Here is a tiny trained network, its code and every weight. The questions are about switching its units off for an input and a target symbol, where a switched-off unit gives its printed mean instead of its output.

import numpy as np


def w(rows, s, z=0):
    codes = np.array(rows[::2]) - 128.0
    scale = np.full(codes.shape[1], s)
    scale[-1] = z or s
    return codes * scale


def f(y):
    return y / 2 * (1 + np.tanh(0.7978845608 * (y + 0.044715 * y**3)))


def softmax(a):
    e = np.exp(a - a.max(-1, keepdims=True))
    return e / e.sum(-1, keepdims=True)


def log_softmax(a):
    a = a - a.max(-1, keepdims=True)
    return a - np.log(np.exp(a).sum(-1, keepdims=True))


def net(x, mask):
    ids = ['ΞΠΣΩαβεζηθλμτψ'.index(c) for c in x.split()]
    T = len(ids)
    res = E[ids] + P[:T]
    r = res
    for j in range(3):
        rows = slice(2 * j, 2 * j + 2)
        q, k, v = (r @ M[0][rows].T for M in (Q, K, V))
        z = softmax(np.where(np.tri(T) > 0, q @ k.T / 2**0.5, -1e9)) @ v
        o = O[0][rows]
        res = res + np.where(mask[j], z, o[:, -1]) @ o[:, :-1]
    y = f(res @ A[0][:, :-1].T + A[0][:, -1])
    res = res + np.where(mask[3:7], y, B[0][:, -1]) @ B[0][:, :-1]
    return log_softmax(res[-1] @ U[:, :-1].T + U[:, -1])


Q, K, V, O, A, B = {}, {}, {}, {}, {}, {}
E = w([
[100,147,95],'Ξ',
[96,156,112],'Π',
[106,163,125],'Σ',
[113,177,136],'Ω',
[118,142,117],'α',
[130,120,103],'β',
[130,122,104],'ε',
[134,156,121],'ζ',
[73,124,147],'η',
[146,65,76],'θ',
[82,129,197],'λ',
[36,55,108],'μ',
[71,7,55],'τ',
[184,194,53],'ψ',
],0.019)
P = w([
[7,147,80],'0',
[227,73,196],'1',
[179,153,141],'2',
[50,182,50],'3',
[192,55,218],'4',
[174,150,154],'5',
],0.013)
Q[0] = w([
[133,46,240],'H0',
[152,147,171],'H0',
[95,254,87],'H1',
[209,72,139],'H1',
[126,169,124],'H2',
[224,87,159],'H2',
],0.013)
K[0] = w([
[147,240,190],'H0',
[80,187,132],'H0',
[112,233,170],'H1',
[102,60,7],'H1',
[141,136,169],'H2',
[150,163,1],'H2',
],0.012)
V[0] = w([
[85,143,198],'H0',
[120,141,1],'H0',
[44,227,174],'H1',
[96,44,36],'H1',
[103,159,89],'H2',
[228,183,48],'H2',
],0.0078)
O[0] = w([
[94,88,196,157],'H0',
[108,254,89,214],'H0',
[100,209,114,192],'H1',
[149,32,50,255],'H1',
[147,194,65,205],'H2',
[248,118,75,40],'H2',
],0.0075,0.0035)
A[0] = w([
[167,207,210,120],'N0',
[1,160,123,8],'N1',
[195,179,250,93],'N2',
[163,147,94,167],'N3',
],0.0098,0.013)
B[0] = w([
[132,218,155,212],'N0',
[199,117,43,254],'N1',
[246,130,224,181],'N2',
[113,104,61,220],'N3',
],0.011,0.006)
U = w([
[35,169,82,155],'Ξ',
[64,170,120,162],'Π',
[127,168,133,117],'Σ',
[179,179,138,28],'Ω',
[138,149,125,152],'α',
[159,133,111,145],'β',
[158,133,112,157],'ε',
[178,152,119,115],'ζ',
[78,131,162,233],'η',
[190,102,102,103],'θ',
[169,92,193,112],'λ',
[45,96,150,191],'μ',
[101,64,116,52],'τ',
[247,144,86,1],'ψ',
],0.014,0.0096)

Each question gives the input, a string of symbols that net reads in full, and the target symbol t.
The units are the heads (2 rows each of Q, K, V and O) and the neurons (one row each of A and B). Each row of codes is followed by its name. A weight is (code - 128) times the scale printed after its matrix; where a second scale follows, it is the last column's (O, A, B and U).
mask holds one flag per unit, heads first, then neurons. A switched-off unit (its flag False) gives its mean, the last column of its rows in O or B, instead of its output. The means were averaged over made-up inputs and are rounded, as every weight is.
A unit's drop is (log p(t) with every unit on - log p(t) with that unit switched off) / (log p(t) with every unit on - log p(t) with every unit switched off).
The circuit of an input: a set's keep is (log p(t) with only the set's units on - log p(t) with every unit switched off) / (log p(t) with every unit on - log p(t) with every unit switched off). Starting from all 7 units, units are removed one at a time, each time the one whose removal leaves the highest keep (on an exact tie, the one counted first), for as long as the keep stays at least 0.8.
circuit, biggest first: the units of the circuit, biggest drop first
most important unit: the unit with the biggest drop
top k neurons: the k neurons with the biggest drops, biggest first
which heads matter: for each layer, one digit per head in row order, 1 if its drop is at least 0.15 and else 0, layers parted by /
drop of u: that unit's drop, to one decimal
input λ Π α λ Σ, target λ: circuit, biggest first => N2, H0, H1
input ψ λ β Ω α, target ψ: most important unit => H2
input α Π Π τ ε, target τ: circuit, biggest first => H1, N1, N2
input β β λ η λ, target λ: circuit, biggest first => N2, H0
input λ Ω λ Σ Ω, target λ: which heads matter => 100
input λ ψ β ζ τ μ, target μ: which heads matter => 011
input ε ε μ, target μ: which heads matter => 000
input ε Ω τ Ω μ Ξ, target Ξ: circuit, biggest first => N2, N1
input η ε β ψ θ, target ψ: which heads matter => 101
input α Σ λ ψ Π, target ψ: which heads matter => 001
input τ Σ Ξ Σ μ Π, target Π: which heads matter => 010
input τ θ λ ψ, target Ξ: which heads matter => 000
input η μ η μ ε, target μ: which heads matter => 001
input θ θ θ ψ Σ, target ψ: circuit, biggest first => H2
input ψ Π θ θ Ω, target θ: circuit, biggest first => H1, N0
input Σ λ λ Σ θ, target λ: which heads matter => 110
input ε α λ, target λ: which heads matter => 100
input Σ τ Ξ, target Ξ: circuit, biggest first => N2, H1
input μ θ η, target η: top 2 neurons => N1, N3
input λ λ θ ψ λ, target ψ: most important unit => H2
input θ θ ε θ ζ, target θ: drop of H2 => 0.4
input η Ω Ξ Ω α τ, target τ: drop of H1 => 0.6
